Below is a small trained network, with its code and all its weights. Each question gives an input and a target symbol and asks what happens when units are switched off, that is, made to give their printed mean instead of their output.

import numpy as np


def w(rows, s, z=0):
    codes = np.array(rows[::2]) - 128.0
    scale = np.full(codes.shape[1], s)
    scale[-1] = z or s
    return codes * scale


def f(y):
    return np.maximum(y, 0)


def softmax(a):
    e = np.exp(a - a.max(-1, keepdims=True))
    return e / e.sum(-1, keepdims=True)


def log_softmax(a):
    a = a - a.max(-1, keepdims=True)
    return a - np.log(np.exp(a).sum(-1, keepdims=True))


def net(x, mask):
    ids = ['ΔΦΨαγεζηθλμστω'.index(c) for c in x.split()]
    T = len(ids)
    res = E[ids] + P[:T]
    r = res
    for j in range(2):
        rows = slice(3 * j, 3 * j + 3)
        q, k, v = (r @ M[0][rows].T for M in (Q, K, V))
        z = softmax(np.where(np.tri(T) > 0, q @ k.T / 3**0.5, -1e9)) @ v
        o = O[0][rows]
        res = res + np.where(mask[j], z, o[:, -1]) @ o[:, :-1]
    y = f(res @ A[0][:, :-1].T + A[0][:, -1])
    res = res + np.where(mask[2:10], y, B[0][:, -1]) @ B[0][:, :-1]
    return log_softmax(res[-1] @ U[:, :-1].T + U[:, -1])


Q, K, V, O, A, B = {}, {}, {}, {}, {}, {}
E = w([
[139,128,128,121],'Δ',
[144,131,136,126],'Φ',
[157,132,127,127],'Ψ',
[192,104,147,172],'α',
[165,53,68,183],'γ',
[106,117,129,103],'ε',
[146,136,79,166],'ζ',
[79,104,173,55],'η',
[165,213,93,195],'θ',
[164,204,192,179],'λ',
[171,245,147,175],'μ',
[164,133,231,107],'σ',
[43,227,103,48],'τ',
[76,154,97,7],'ω',
],0.017)
P = w([
[136,86,144,247],'0',
[210,104,128,253],'1',
[192,163,92,144],'2',
[223,197,65,80],'3',
[240,194,38,55],'4',
[207,181,77,80],'5',
[200,164,81,71],'6',
[136,143,126,99],'7',
[139,156,124,84],'8',
[117,145,108,84],'9',
],0.004)
Q[0] = w([
[42,63,102,229],'h0',
[117,133,177,124],'h0',
[127,67,203,140],'h0',
[92,15,78,193],'h1',
[115,130,91,124],'h1',
[199,255,84,112],'h1',
],0.0069)
K[0] = w([
[140,19,161,251],'h0',
[29,133,211,88],'h0',
[204,88,250,201],'h0',
[83,73,19,182],'h1',
[126,32,139,66],'h1',
[174,198,187,1],'h1',
],0.0069)
V[0] = w([
[143,92,205,205],'h0',
[160,195,126,199],'h0',
[179,41,148,154],'h0',
[126,163,131,145],'h1',
[189,209,255,81],'h1',
[115,65,210,69],'h1',
],0.0082)
O[0] = w([
[248,187,140,62,178],'h0',
[123,236,152,234,254],'h0',
[162,153,62,2,177],'h0',
[107,143,139,128,153],'h1',
[121,174,217,68,227],'h1',
[115,47,205,105,44],'h1',
],0.0079,0.0037)
A[0] = w([
[114,157,60,213,255],'n0',
[137,160,112,188,227],'n1',
[173,112,96,163,75],'n2',
[147,80,44,1,217],'n3',
[143,185,43,146,222],'n4',
[125,212,171,190,132],'n5',
[154,114,139,172,97],'n6',
[149,52,129,133,88],'n7',
],0.0099,0.0022)
B[0] = w([
[87,105,134,68,237],'n0',
[112,137,82,125,226],'n1',
[159,129,135,171,180],'n2',
[133,72,255,150,163],'n3',
[188,84,76,98,254],'n4',
[51,154,127,119,253],'n5',
[153,148,81,159,156],'n6',
[133,167,178,109,133],'n7',
],0.0079,0.0093)
U = w([
[154,85,118,163,91],'Δ',
[169,121,118,166,81],'Φ',
[176,124,106,140,126],'Ψ',
[254,157,117,170,185],'α',
[205,7,80,102,82],'γ',
[155,55,137,131,116],'ε',
[138,101,38,53,209],'ζ',
[153,27,167,115,144],'η',
[117,175,49,101,43],'θ',
[151,215,131,145,65],'λ',
[118,214,90,88,2],'μ',
[170,168,201,104,128],'σ',
[64,95,113,211,145],'τ',
[88,29,133,132,175],'ω',
],0.0084,0.0075)

Each question gives the input, a string of symbols that net reads in full, and the target symbol t.
The units are the heads (3 rows each of Q, K, V and O) and the neurons (one row each of A and B). Each row of codes is followed by its name. A weight is (code - 128) times the scale printed after its matrix; where a second scale follows, it is the last column's (O, A, B and U).
mask holds one flag per unit, heads first, then neurons. A switched-off unit (its flag False) gives its mean, the last column of its rows in O or B, instead of its output. The means were averaged over made-up inputs and are rounded, as every weight is.
A unit's drop is (log p(t) with every unit on - log p(t) with that unit switched off) / (log p(t) with every unit on - log p(t) with every unit switched off).
The circuit of an input: a set's keep is (log p(t) with only the set's units on - log p(t) with every unit switched off) / (log p(t) with every unit on - log p(t) with every unit switched off). Starting from all 10 units, units are removed one at a time, each time the one whose removal leaves the highest keep (on an exact tie, the one counted first), for as long as the keep stays at least 0.8.
units of the circuit, in order: the units of the circuit, biggest drop first
unit that matters most: the unit with the biggest drop
k most important neurons: the k neurons with the biggest drops, biggest first
which heads matter: for each layer, one digit per head in row order, 1 if its drop is at least 0.15 and else 0, layers parted by /
drop when u is switched off: that unit's drop, to one decimal
input θ ζ μ, target μ: most important neuron -> [n5]
input Ψ ζ ζ μ, target μ: which heads matter -> 01
input γ α σ σ α, target σ: which heads matter -> 11
input σ ζ α η σ σ Φ, target σ: units of the circuit, in order -> [h1, n4]
input γ ζ ζ, target ζ: 3 most important neurons -> [n0, n4, n1]
input σ Δ α η σ Δ, target σ: 3 most important neurons -> [n4, n3, n1]
input α α σ σ Δ, target σ: 2 most important neurons -> [n4, n3]
input σ σ λ, target σ: which heads matter -> 01
input α ζ Φ α η, target η: which heads matter -> 10
input Φ ζ α σ Ψ, target σ: which heads matter -> 01
input α Φ α α α α γ, target γ: units of the circuit, in order -> [h1, n4, h0, n3]
input μ Ψ λ τ ε, target τ: which heads matter -> 10
input ε α τ σ θ, target τ: which heads matter -> 10
input μ ζ ω, target ω: which heads matter -> 10
input ω Δ α σ η μ, target σ: unit that matters most -> h1
input Φ ζ Ψ μ μ Ψ μ θ, target μ: which heads matter -> 11
input Ψ α α α Δ ω, target ω: drop when h0 is switched off -> 0.5
input σ σ ε, target σ: drop when h1 is switched off -> 0.4
input α α η, target η: drop when n3 is switched off -> 0.6
input Φ α λ α σ τ λ, target τ: most important neuron -> [n5]
